Here is a tiny trained network, its code and every weight. The questions are about switching its units off for an input and a class, where a switched-off unit gives its printed mean instead of its output.

import numpy as np


def w(rows, s, z=0):
    codes = np.array(rows[::2]) - 128.0
    scale = np.full(codes.shape[1], s)
    scale[-1] = z or s
    return codes * scale


def f(y):
    return np.maximum(y, 0)


def log_softmax(a):
    a = a - a.max(-1, keepdims=True)
    return a - np.log(np.exp(a).sum(-1, keepdims=True))


def net(x, mask):
    res = np.array(x, float).reshape(1, 7) / 4 @ E
    y = f(res @ A[0][:, :-1].T + A[0][:, -1])
    res = res + np.where(mask, y, B[0][:, -1]) @ B[0][:, :-1]
    return log_softmax(res[-1] @ U[:, :-1].T + U[:, -1])


A, B = {}, {}
E = w([
[83,102,209,152,114],'x0',
[133,173,119,246,187],'x1',
[149,194,155,176,23],'x2',
[90,72,149,119,136],'x3',
[114,206,218,93,182],'x4',
[101,189,83,93,129],'x5',
[2,157,109,167,101],'x6',
],0.0085)
A[0] = w([
[146,177,186,110,162,199],'N0',
[67,184,41,116,112,217],'N1',
[160,125,160,146,27,132],'N2',
[123,28,84,138,73,130],'N3',
[85,204,118,108,74,101],'N4',
[171,144,188,71,166,142],'N5',
[91,221,184,106,91,158],'N6',
[170,97,175,174,9,172],'N7',
[83,71,230,159,140,90],'N8',
[164,134,148,134,68,162],'N9',
[164,102,85,116,80,200],'N10',
[130,125,137,57,120,201],'N11',
[126,139,203,58,144,175],'N12',
[146,143,82,207,170,157],'N13',
[109,93,158,108,142,115],'N14',
[146,50,136,149,169,117],'N15',
[176,2,35,63,54,176],'N16',
[218,151,106,192,201,145],'N17',
[73,78,165,101,81,223],'N18',
[69,173,95,83,124,76],'N19',
[168,153,201,58,167,138],'N20',
[151,125,153,84,185,156],'N21',
[107,63,165,86,219,184],'N22',
[102,149,188,180,121,253],'N23',
[213,151,114,105,134,169],'N24',
[150,102,169,111,16,112],'N25',
],0.0098,0.0048)
B[0] = w([
[176,106,131,107,105,184],'N0',
[112,150,76,178,106,205],'N1',
[89,245,116,187,83,185],'N2',
[116,93,112,77,162,198],'N3',
[101,141,151,151,96,171],'N4',
[186,109,120,113,98,181],'N5',
[140,94,158,123,97,190],'N6',
[85,192,119,195,130,208],'N7',
[67,103,157,136,154,179],'N8',
[139,150,116,152,120,172],'N9',
[123,94,85,137,140,190],'N10',
[137,113,112,141,102,184],'N11',
[124,100,123,127,92,191],'N12',
[113,154,124,171,121,186],'N13',
[123,114,136,142,132,154],'N14',
[92,113,155,148,106,172],'N15',
[114,53,79,102,163,251],'N16',
[162,203,109,173,124,195],'N17',
[78,111,107,155,155,201],'N18',
[92,157,117,170,103,159],'N19',
[180,94,124,102,85,188],'N20',
[178,115,129,127,87,174],'N21',
[113,98,150,159,108,205],'N22',
[83,102,166,156,123,196],'N23',
[152,162,88,118,153,184],'N24',
[120,153,83,149,137,188],'N25',
],0.012)
U = w([
[104,198,163,188,44,214],'0',
[60,117,212,103,253,3],'1',
[130,25,131,63,110,169],'2',
[83,190,209,63,101,38],'3',
[224,159,110,13,61,72],'4',
[113,179,2,143,185,191],'5',
[227,210,164,92,186,57],'6',
],0.008,0.0039)

Each question gives the input, the list of numbers given to net, and the class t.
The units are the neurons (one row each of A and B). Each row of codes is followed by its name. A weight is (code - 128) times the scale printed after its matrix; where a second scale follows, it is the last column's (A, B and U).
mask holds one flag per neuron, in row order. A switched-off neuron (its flag False) gives its mean, the last column of its row in B, instead of its output. The means were averaged over made-up inputs and are rounded, as every weight is.
A unit's drop is (log p(t) with every unit on - log p(t) with that unit switched off) / (log p(t) with every unit on - log p(t) with every unit switched off).
The circuit of an input: a set's keep is (log p(t) with only the set's units on - log p(t) with every unit switched off) / (log p(t) with every unit on - log p(t) with every unit switched off). Starting from the 12 units with the biggest drops (on a tie, the unit counted first), units are removed one at a time, each time the one whose removal leaves the highest keep (on an exact tie, the one counted first), for as long as the keep stays at least 0.8.
circuit, biggest first: the units of the circuit, biggest drop first
unit that matters most: the unit with the biggest drop
k most important neurons: the k neurons with the biggest drops, biggest first
drop when u is switched off: that unit's drop, to one decimal
input [4,0,-5,5,3,8,3], class 0: most important neuron : [N16]
input [-8,-1,0,5,2,-6,2], class 2: circuit, biggest first : [N7; N2]
input [4,-6,7,3,-4,-3,2], class 5: circuit, biggest first : [N25; N16]
input [0,-5,4,4,8,-7,-7], class 4: circuit, biggest first : [N20; N5]
input [8,-8,-3,-7,6,-1,7], class 2: circuit, biggest first : [N2; N7]
input [2,7,-6,7,1,8,-1], class 0: circuit, biggest first : [N16; N22]
input [5,-8,1,1,-1,-1,6], class 5: 3 most important neurons : [N18; N25; N3]
input [-7,1,5,-2,-3,6,5], class 0: 2 most important neurons : [N4; N16]
input [5,-7,-7,-7,-2,6,2], class 2: 3 most important neurons : [N7; N2; N17]
input [2,8,-7,0,3,-8,3], class 1: 2 most important neurons : [N8; N2]
input [5,8,-3,5,1,2,-5], class 0: 3 most important neurons : [N16; N17; N3]
input [-7,3,4,-6,-3,8,8], class 0: 2 most important neurons : [N4; N16]
input [-3,-2,-6,8,1,2,6], class 2: 4 most important neurons : [N7; N2; N17; N22]
input [3,-8,7,2,-5,7,-1], class 5: unit that matters most : N16
input [6,-8,2,-2,2,2,-4], class 4: 2 most important neurons : [N20; N5]
input [-5,0,-2,0,-6,-7,3], class 2: drop when N12 is switched off : -0.2
input [-6,-4,-5,2,0,0,-6], class 2: drop when N16 is switched off : 0.5
input [-3,5,-2,1,5,3,6], class 0: drop when N16 is switched off : 0.2
